Here is a tiny trained network, its code and every weight. The questions are about switching its units off for an input and a target symbol, where a switched-off unit gives its printed mean instead of its output.

import numpy as np


def w(rows, s, z=0):
    codes = np.array(rows[::2]) - 128.0
    scale = np.full(codes.shape[1], s)
    scale[-1] = z or s
    return codes * scale


def f(y):
    return np.maximum(y, 0)


def softmax(a):
    e = np.exp(a - a.max(-1, keepdims=True))
    return e / e.sum(-1, keepdims=True)


def log_softmax(a):
    a = a - a.max(-1, keepdims=True)
    return a - np.log(np.exp(a).sum(-1, keepdims=True))


def net(x, mask):
    ids = ['αγζλμξτψ'.index(c) for c in x.split()]
    T = len(ids)
    res = E[ids] + P[:T]
    r = res
    for j in range(2):
        rows = slice(2 * j, 2 * j + 2)
        q, k, v = (r @ M[0][rows].T for M in (Q, K, V))
        z = softmax(np.where(np.tri(T) > 0, q @ k.T / 2**0.5, -1e9)) @ v
        o = O[0][rows]
        res = res + np.where(mask[j], z, o[:, -1]) @ o[:, :-1]
    y = f(res @ A[0][:, :-1].T + A[0][:, -1])
    res = res + np.where(mask[2:14], y, B[0][:, -1]) @ B[0][:, :-1]
    return log_softmax(res[-1] @ U[:, :-1].T + U[:, -1])


Q, K, V, O, A, B = {}, {}, {}, {}, {}, {}
E = w([
[105,113,105,191,193],'α',
[85,116,224,52,220],'γ',
[76,150,83,151,88],'ζ',
[47,218,101,63,53],'λ',
[192,2,70,50,27],'μ',
[191,110,235,234,212],'ξ',
[134,149,190,130,131],'τ',
[63,209,180,27,107],'ψ',
],0.0058)
P = w([
[110,172,233,160,210],'0',
[1,95,53,209,32],'1',
[29,59,170,182,86],'2',
[253,70,162,6,153],'3',
[122,142,58,97,128],'4',
[27,178,138,192,153],'5',
],0.0058)
Q[0] = w([
[16,115,161,212,73],'h1',
[242,128,61,49,132],'h1',
[252,59,69,77,164],'h2',
[4,57,244,253,78],'h2',
],0.0058)
K[0] = w([
[177,213,228,7,192],'h1',
[48,44,62,247,130],'h1',
[3,239,65,198,38],'h2',
[253,245,195,43,250],'h2',
],0.006)
V[0] = w([
[110,250,216,28,237],'h1',
[36,110,43,251,188],'h1',
[25,65,42,3,22],'h2',
[40,250,48,178,35],'h2',
],0.006)
O[0] = w([
[152,140,252,35,30,251],'h1',
[31,254,12,29,237,151],'h1',
[23,8,164,200,27,48],'h2',
[38,245,230,240,23,74],'h2',
],0.0059,0.0021)
A[0] = w([
[176,132,185,120,72,254],'n1',
[245,84,92,18,122,162],'n2',
[137,181,108,37,54,216],'n3',
[153,8,146,64,78,155],'n4',
[35,162,38,119,99,143],'n5',
[28,242,246,216,115,84],'n6',
[139,53,227,149,10,151],'n7',
[150,2,131,63,106,136],'n8',
[43,254,141,128,210,199],'n9',
[136,146,20,49,233,96],'n10',
[101,158,64,46,63,187],'n11',
[243,95,143,31,111,57],'n12',
],0.0058,0.0036)
B[0] = w([
[203,70,178,189,101,254],'n1',
[181,44,12,206,42,227],'n2',
[224,68,164,153,180,247],'n3',
[10,136,143,49,156,206],'n4',
[82,25,168,41,152,191],'n5',
[104,228,19,253,13,203],'n6',
[146,219,219,24,44,228],'n7',
[3,154,96,72,156,192],'n8',
[31,207,50,203,243,250],'n9',
[173,236,76,16,74,203],'n10',
[216,59,167,148,172,217],'n11',
[56,19,29,92,36,181],'n12',
],0.0059,0.004)
U = w([
[11,225,165,5,252,122],'α',
[141,16,122,45,58,216],'γ',
[4,159,18,252,162,135],'ζ',
[115,212,87,208,15,81],'λ',
[27,81,90,121,138,6],'μ',
[233,190,33,68,121,77],'ξ',
[254,48,202,242,231,254],'τ',
[209,207,231,53,68,24],'ψ',
],0.0058,0.0037)

Each question gives the input, a string of symbols that net reads in full, and the target symbol t.
The units are the heads (2 rows each of Q, K, V and O) and the neurons (one row each of A and B). Each row of codes is followed by its name. A weight is (code - 128) times the scale printed after its matrix; where a second scale follows, it is the last column's (O, A, B and U).
mask holds one flag per unit, heads first, then neurons. A switched-off unit (its flag False) gives its mean, the last column of its rows in O or B, instead of its output. The means were averaged over made-up inputs and are rounded, as every weight is.
A unit's drop is (log p(t) with every unit on - log p(t) with that unit switched off) / (log p(t) with every unit on - log p(t) with every unit switched off).
The circuit of an input: a set's keep is (log p(t) with only the set's units on - log p(t) with every unit switched off) / (log p(t) with every unit on - log p(t) with every unit switched off). Starting from the 12 units with the biggest drops (on a tie, the unit counted first), units are removed one at a time, each time the one whose removal leaves the highest keep (on an exact tie, the one counted first), for as long as the keep stays at least 0.8.
circuit, biggest first: the units of the circuit, biggest drop first
most important unit: the unit with the biggest drop
top k neurons: the k neurons with the biggest drops, biggest first
which heads matter: for each layer, one digit per head in row order, 1 if its drop is at least 0.15 and else 0, layers parted by /
drop when u is switched off: that unit's drop, to one decimal
input γ λ λ ψ, target λ: circuit, biggest first	h2; n6
input γ ξ γ ψ, target ξ: circuit, biggest first	h1; n10; n2
input ζ γ λ, target ζ: circuit, biggest first	h1; h2; n9
input ψ λ ψ ψ ψ, target ψ: circuit, biggest first	h2; h1; n7
input γ ψ ξ, target γ: top 2 neurons	n12; n9
input λ ξ τ λ ζ α, target λ: circuit, biggest first	h1; h2; n6
input ζ λ μ α, target ζ: circuit, biggest first	h1; h2
input γ ζ ξ ξ ψ α, target ξ: circuit, biggest first	h2; n10
input ψ ψ τ γ λ ξ, target γ: circuit, biggest first	h2; h1; n9; n3
input ξ ξ ψ, target ξ: circuit, biggest first	h2; n10; n2
input ψ α α, target ψ: most important unit	h1
input ψ ξ τ γ, target ξ: which heads matter	10
input ξ ξ γ ξ, target ξ: circuit, biggest first	h1; h2; n10
input ψ ζ ξ, target ψ: which heads matter	10
input ψ α ζ γ, target α: circuit, biggest first	h1; h2; n2
input ζ α ζ λ λ γ, target λ: which heads matter	11
input ξ α τ α, target α: circuit, biggest first	h1; h2; n2; n1
input α λ ξ γ α ζ, target γ: circuit, biggest first	h2; h1; n9
input α λ λ, target α: top 2 neurons	n2; n9
input λ λ τ, target λ: which heads matter	01
input λ γ α ψ τ ξ, target ψ: top 3 neurons	n7; n9; n2
input ξ α ζ γ ζ τ, target γ: top 4 neurons	n12; n9; n2; n6
input ψ α ζ, target ψ: drop when n9 is switched off	0.1
input γ τ ζ, target γ: drop when h1 is switched off	0.8
input ψ λ λ ζ, target λ: drop when n6 is switched off	0.4
